Below is a small trained network, with its code and all its weights. Each question gives an input and a target symbol and asks what happens when units are switched off, that is, made to give their printed mean instead of their output.

import numpy as np


def w(rows, s, z=0):
    codes = np.array(rows[::2]) - 128.0
    scale = np.full(codes.shape[1], s)
    scale[-1] = z or s
    return codes * scale


def norm(h):
    return h / np.sqrt((h * h).mean(-1, keepdims=True) + 1e-5)


def f(y):
    return np.maximum(y, 0)


def softmax(a):
    e = np.exp(a - a.max(-1, keepdims=True))
    return e / e.sum(-1, keepdims=True)


def log_softmax(a):
    a = a - a.max(-1, keepdims=True)
    return a - np.log(np.exp(a).sum(-1, keepdims=True))


def net(x, mask):
    ids = ['εζηθμξσψω'.index(c) for c in x.split()]
    T = len(ids)
    res = E[ids] + P[:T]
    r = norm(res)
    for j in range(2):
        rows = slice(2 * j, 2 * j + 2)
        q, k, v = (r @ M[0][rows].T for M in (Q, K, V))
        z = softmax(np.where(np.tri(T) > 0, q @ k.T / 2**0.5, -1e9)) @ v
        o = O[0][rows]
        res = res + np.where(mask[j], z, o[:, -1]) @ o[:, :-1]
    y = f(norm(res) @ A[0][:, :-1].T + A[0][:, -1])
    res = res + np.where(mask[2:14], y, B[0][:, -1]) @ B[0][:, :-1]
    return log_softmax(norm(res)[-1] @ U[:, :-1].T + U[:, -1])


Q, K, V, O, A, B = {}, {}, {}, {}, {}, {}
E = w([
[138,179,152],'ε',
[134,163,178],'ζ',
[71,122,127],'η',
[69,112,123],'θ',
[172,136,179],'μ',
[146,157,173],'ξ',
[66,108,127],'σ',
[195,190,75],'ψ',
[168,114,9],'ω',
],0.011)
P = w([
[112,187,98],'0',
[158,46,168],'1',
[122,108,125],'2',
[4,156,92],'3',
[171,55,164],'4',
[116,124,119],'5',
[34,142,101],'6',
[165,63,163],'7',
[123,118,126],'8',
],0.013)
Q[0] = w([
[178,245,51],'h0',
[58,131,250],'h0',
[90,164,136],'h1',
[89,254,66],'h1',
],0.0064)
K[0] = w([
[136,74,218],'h0',
[218,253,30],'h0',
[140,96,236],'h1',
[144,23,183],'h1',
],0.0037)
V[0] = w([
[116,191,1],'h0',
[122,151,82],'h0',
[248,10,147],'h1',
[97,60,124],'h1',
],0.0086)
O[0] = w([
[226,106,68,216],'h0',
[62,255,121,161],'h0',
[251,31,151,2],'h1',
[140,14,174,101],'h1',
],0.0052,0.003)
A[0] = w([
[122,131,2,72],'n0',
[195,128,74,120],'n1',
[169,115,78,199],'n2',
[138,134,111,65],'n3',
[110,51,63,232],'n4',
[163,176,87,253],'n5',
[157,116,114,29],'n6',
[130,191,113,186],'n7',
[68,70,84,77],'n8',
[116,93,174,171],'n9',
[183,1,141,151],'n10',
[185,162,157,166],'n11',
],0.011,0.0023)
B[0] = w([
[26,115,204,234],'n0',
[177,89,119,193],'n1',
[148,143,192,191],'n2',
[134,114,133,135],'n3',
[205,132,141,253],'n4',
[74,152,161,223],'n5',
[145,127,89,139],'n6',
[92,53,119,213],'n7',
[171,181,143,247],'n8',
[132,2,121,201],'n9',
[81,167,54,224],'n10',
[152,150,143,222],'n11',
],0.0066,0.0043)
U = w([
[32,248,87,255],'ε',
[31,64,89,175],'ζ',
[86,93,159,102],'η',
[98,101,137,50],'θ',
[220,124,73,220],'μ',
[130,150,151,65],'ξ',
[132,75,140,85],'σ',
[169,251,183,51],'ψ',
[255,243,132,166],'ω',
],0.0095,0.0056)

Each question gives the input, a string of symbols that net reads in full, and the target symbol t.
The units are the heads (2 rows each of Q, K, V and O) and the neurons (one row each of A and B). Each row of codes is followed by its name. A weight is (code - 128) times the scale printed after its matrix; where a second scale follows, it is the last column's (O, A, B and U).
mask holds one flag per unit, heads first, then neurons. A switched-off unit (its flag False) gives its mean, the last column of its rows in O or B, instead of its output. The means were averaged over made-up inputs and are rounded, as every weight is.
A unit's drop is (log p(t) with every unit on - log p(t) with that unit switched off) / (log p(t) with every unit on - log p(t) with every unit switched off).
The circuit of an input: a set's keep is (log p(t) with only the set's units on - log p(t) with every unit switched off) / (log p(t) with every unit on - log p(t) with every unit switched off). Starting from the 12 units with the biggest drops (on a tie, the unit counted first), units are removed one at a time, each time the one whose removal leaves the highest keep (on an exact tie, the one counted first), for as long as the keep stays at least 0.8.
units of the circuit, in order: the units of the circuit, biggest drop first
k most important neurons: the k neurons with the biggest drops, biggest first
heads that matter: for each layer, one digit per head in row order, 1 if its drop is at least 0.15 and else 0, layers parted by /
drop of u: that unit's drop, to one decimal
input ω ω ω μ ω ξ, target ω: units of the circuit, in order	n0
input σ η μ η η ε μ, target ζ: units of the circuit, in order	h1, n9
input ω ξ ξ σ ε ε ψ θ, target ω: units of the circuit, in order	n4, h0, n8, h1
input θ θ ξ μ μ ω ξ, target ζ: heads that matter	01
input μ ψ μ η θ μ σ ξ η, target μ: 2 most important neurons	n0, n4
input ξ σ σ ζ ζ ε θ ω, target ω: 4 most important neurons	n4, n8, n2, n7
input ψ ω ζ ζ ε ω ψ θ, target μ: units of the circuit, in order	n4, h0
input ε ψ η ψ θ μ μ, target ζ: heads that matter	01
input ω η σ, target ω: units of the circuit, in order	n4, n8, h0
input ω μ ξ ε η ω ψ σ, target μ: 2 most important neurons	n4, n9
input ω ψ θ, target ω: 3 most important neurons	n4, n8, n10
input μ σ ξ ω θ, target μ: 3 most important neurons	n4, n0, n8
input μ μ η, target μ: units of the circuit, in order	h1, n4, n8, n5
input ξ θ ψ η ξ ψ η η, target ω: 2 most important neurons	n8, n4
input μ ε σ, target μ: 4 most important neurons	n4, n0, n8, n5
input ζ ω μ ψ ξ ω ζ μ η, target ω: drop of n8	0.7
input η θ μ ε ζ θ ζ, target ζ: drop of n4	0.1
input ζ ξ ω ω ε ω ξ μ σ, target ω: drop of h1	0.6
input ω μ ξ, target ω: drop of h0	0.2
